Below are the code and all the weights of a small trained network. Each question names an input and a class and asks about switching units off, where a switched-off unit gives its printed mean instead of its output.

import numpy as np


def w(rows, s, z=0):
    codes = np.array(rows[::2]) - 128.0
    scale = np.full(codes.shape[1], s)
    scale[-1] = z or s
    return codes * scale


def norm(h):
    return h / np.sqrt((h * h).mean(-1, keepdims=True) + 1e-5)


def f(y):
    return y / 2 * (1 + np.tanh(0.7978845608 * (y + 0.044715 * y**3)))


def log_softmax(a):
    a = a - a.max(-1, keepdims=True)
    return a - np.log(np.exp(a).sum(-1, keepdims=True))


def net(x, mask):
    res = np.array(x, float).reshape(1, 5) / 4 @ E
    u = 0
    for l in range(4):
        y = f(norm(res) @ A[l][:, :-1].T + A[l][:, -1])
        res = res + np.where(mask[u : u + 7], y, B[l][:, -1]) @ B[l][:, :-1]
        u += 7
    return log_softmax(norm(res)[-1] @ U[:, :-1].T + U[:, -1])


A, B = {}, {}
E = w([
[81,204,22,44,47,158,100,126,98],'x0',
[170,21,103,164,154,18,150,70,50],'x1',
[69,177,87,85,202,143,134,79,120],'x2',
[172,171,246,117,111,139,139,34,43],'x3',
[147,112,140,219,142,103,137,45,153],'x4',
],0.011)
A[0] = w([
[115,126,4,93,161,120,129,120,115,153],'0.n0',
[132,136,139,95,58,128,127,123,91,146],'0.n1',
[133,109,130,61,161,118,132,194,74,47],'0.n2',
[135,117,100,183,139,125,129,183,182,121],'0.n3',
[131,139,134,105,52,143,133,178,133,130],'0.n4',
[131,135,183,73,157,133,129,150,93,4],'0.n5',
[146,117,84,142,52,107,130,101,90,136],'0.n6',
],0.04,0.012)
B[0] = w([
[92,222,43,186,169,123,184,135,122,252],'0.n0',
[183,112,141,64,177,131,126,120,146,184],'0.n1',
[155,136,148,101,132,4,165,163,167,168],'0.n2',
[109,72,142,134,70,85,115,162,162,216],'0.n3',
[146,120,136,124,141,184,73,172,85,196],'0.n4',
[53,136,191,185,73,122,135,157,151,158],'0.n5',
[141,149,92,96,124,148,95,110,64,195],'0.n6',
],0.038,0.028)
A[1] = w([
[175,94,131,254,99,39,100,57,39,182],'1.n0',
[150,120,101,174,90,125,138,119,189,234],'1.n1',
[166,113,249,159,128,122,147,36,100,225],'1.n2',
[81,207,132,130,182,183,166,115,122,11],'1.n3',
[69,160,103,42,42,152,144,77,130,1],'1.n4',
[57,122,31,129,107,133,141,164,102,33],'1.n5',
[134,178,102,109,45,138,119,158,132,115],'1.n6',
],0.031,0.0028)
B[1] = w([
[82,145,83,109,188,161,150,66,39,209],'1.n0',
[121,64,160,105,165,90,24,74,164,187],'1.n1',
[58,164,4,207,164,117,116,100,98,191],'1.n2',
[99,163,47,126,91,144,70,84,123,215],'1.n3',
[165,107,157,139,133,92,46,130,54,137],'1.n4',
[87,189,108,167,165,102,152,97,123,252],'1.n5',
[128,139,135,103,202,121,110,106,186,182],'1.n6',
],0.022)
A[2] = w([
[97,75,136,188,19,124,135,158,117,53],'2.n0',
[102,182,252,193,123,195,204,136,160,2],'2.n1',
[151,88,141,123,85,144,213,94,178,89],'2.n2',
[123,153,239,184,107,173,178,136,145,77],'2.n3',
[184,58,160,134,204,105,220,91,140,174],'2.n4',
[113,119,176,117,101,68,195,131,186,134],'2.n5',
[153,19,148,142,13,160,146,107,189,18],'2.n6',
],0.027,0.0045)
B[2] = w([
[113,38,222,97,168,227,237,62,146,246],'2.n0',
[84,5,107,170,54,202,97,31,163,176],'2.n1',
[69,133,100,212,98,152,114,133,75,130],'2.n2',
[55,31,62,89,135,143,30,121,184,169],'2.n3',
[82,109,42,111,73,250,96,168,128,156],'2.n4',
[170,3,130,167,115,12,76,108,27,254],'2.n5',
[77,65,148,188,93,154,90,26,99,240],'2.n6',
],0.016,0.0075)
A[3] = w([
[151,168,183,138,111,123,246,138,180,123],'3.n0',
[129,239,91,98,199,164,238,89,189,63],'3.n1',
[196,153,63,165,75,174,252,100,152,3],'3.n2',
[120,29,155,176,156,56,115,24,79,219],'3.n3',
[133,82,93,109,153,216,104,9,179,211],'3.n4',
[158,177,148,69,69,171,154,96,140,135],'3.n5',
[160,78,103,119,83,180,204,31,185,86],'3.n6',
],0.022,0.0036)
B[3] = w([
[132,83,142,124,136,48,64,149,84,131],'3.n0',
[102,143,160,174,140,147,162,56,54,239],'3.n1',
[107,69,142,122,226,163,84,139,100,152],'3.n2',
[87,214,119,196,150,220,106,91,145,255],'3.n3',
[122,185,108,132,138,133,90,251,146,199],'3.n4',
[162,128,163,127,117,111,149,166,99,134],'3.n5',
[82,133,87,123,78,97,102,146,91,142],'3.n6',
],0.024,0.022)
U = w([
[211,83,123,96,49,155,225,87,169,10],'0',
[125,122,154,142,122,5,152,188,191,87],'1',
[187,89,110,88,30,153,193,115,153,2],'2',
[71,35,192,179,75,142,84,122,191,167],'3',
[228,118,156,23,139,197,68,147,85,172],'4',
[187,107,159,103,88,133,188,122,202,14],'5',
[96,211,49,160,186,126,129,109,87,191],'6',
],0.015,0.0068)

Each question gives the input, the list of numbers given to net, and the class t.
The units are the neurons (one row each of A and B). Each row of codes is followed by its name. A weight is (code - 128) times the scale printed after its matrix; where a second scale follows, it is the last column's (A, B and U).
mask holds one flag per neuron, layer by layer. A switched-off neuron (its flag False) gives its mean, the last column of its row in B, instead of its output. The means were averaged over made-up inputs and are rounded, as every weight is.
A unit's drop is (log p(t) with every unit on - log p(t) with that unit switched off) / (log p(t) with every unit on - log p(t) with every unit switched off).
The circuit of an input: a set's keep is (log p(t) with only the set's units on - log p(t) with every unit switched off) / (log p(t) with every unit on - log p(t) with every unit switched off). Starting from the 12 units with the biggest drops (on a tie, the unit counted first), units are removed one at a time, each time the one whose removal leaves the highest keep (on an exact tie, the one counted first), for as long as the keep stays at least 0.8.
circuit, biggest first: the units of the circuit, biggest drop first
k most important neurons: the k neurons with the biggest drops, biggest first
k most important neurons of layer l: the k neurons of layer l with the biggest drops, biggest first
drop of u: that unit's drop, to one decimal
input [-4,7,8,7,-7], class 3: 3 most important neurons : 0.n5, 0.n6, 0.n0
input [-6,0,-1,-4,6], class 3: circuit, biggest first : 0.n3, 0.n0
input [5,-6,-8,-3,7], class 4: circuit, biggest first : 0.n4, 0.n0
input [-7,5,4,-2,-8], class 1: circuit, biggest first : 0.n2
input [-7,8,-5,-5,-1], class 3: 3 most important neurons of layer 0 : 0.n0, 0.n3, 0.n6
input [0,3,-5,-4,-4], class 1: circuit, biggest first : 0.n2, 0.n3
input [-5,-7,6,7,-1], class 3: 3 most important neurons of layer 0 : 0.n5, 0.n0, 0.n6
input [1,6,-6,6,1], class 4: 3 most important neurons of layer 0 : 0.n0, 0.n6, 0.n1
input [8,-5,-2,2,-3], class 4: 2 most important neurons : 0.n1, 0.n4
input [2,4,-7,5,5], class 4: 2 most important neurons : 0.n6, 0.n0
input [-2,-1,2,-2,0], class 3: 2 most important neurons : 0.n3, 0.n6
input [-2,-6,-3,4,-6], class 3: 2 most important neurons : 0.n5, 0.n6
input [-8,5,-1,-6,6], class 3: drop of 0.n3 : 0.5
input [-7,-8,6,-8,-5], class 1: most important neuron : 0.n3
input [0,-5,-8,5,5], class 4: drop of 0.n0 : 0.4
input [1,-8,-7,4,6], class 4: drop of 0.n0 : 0.4
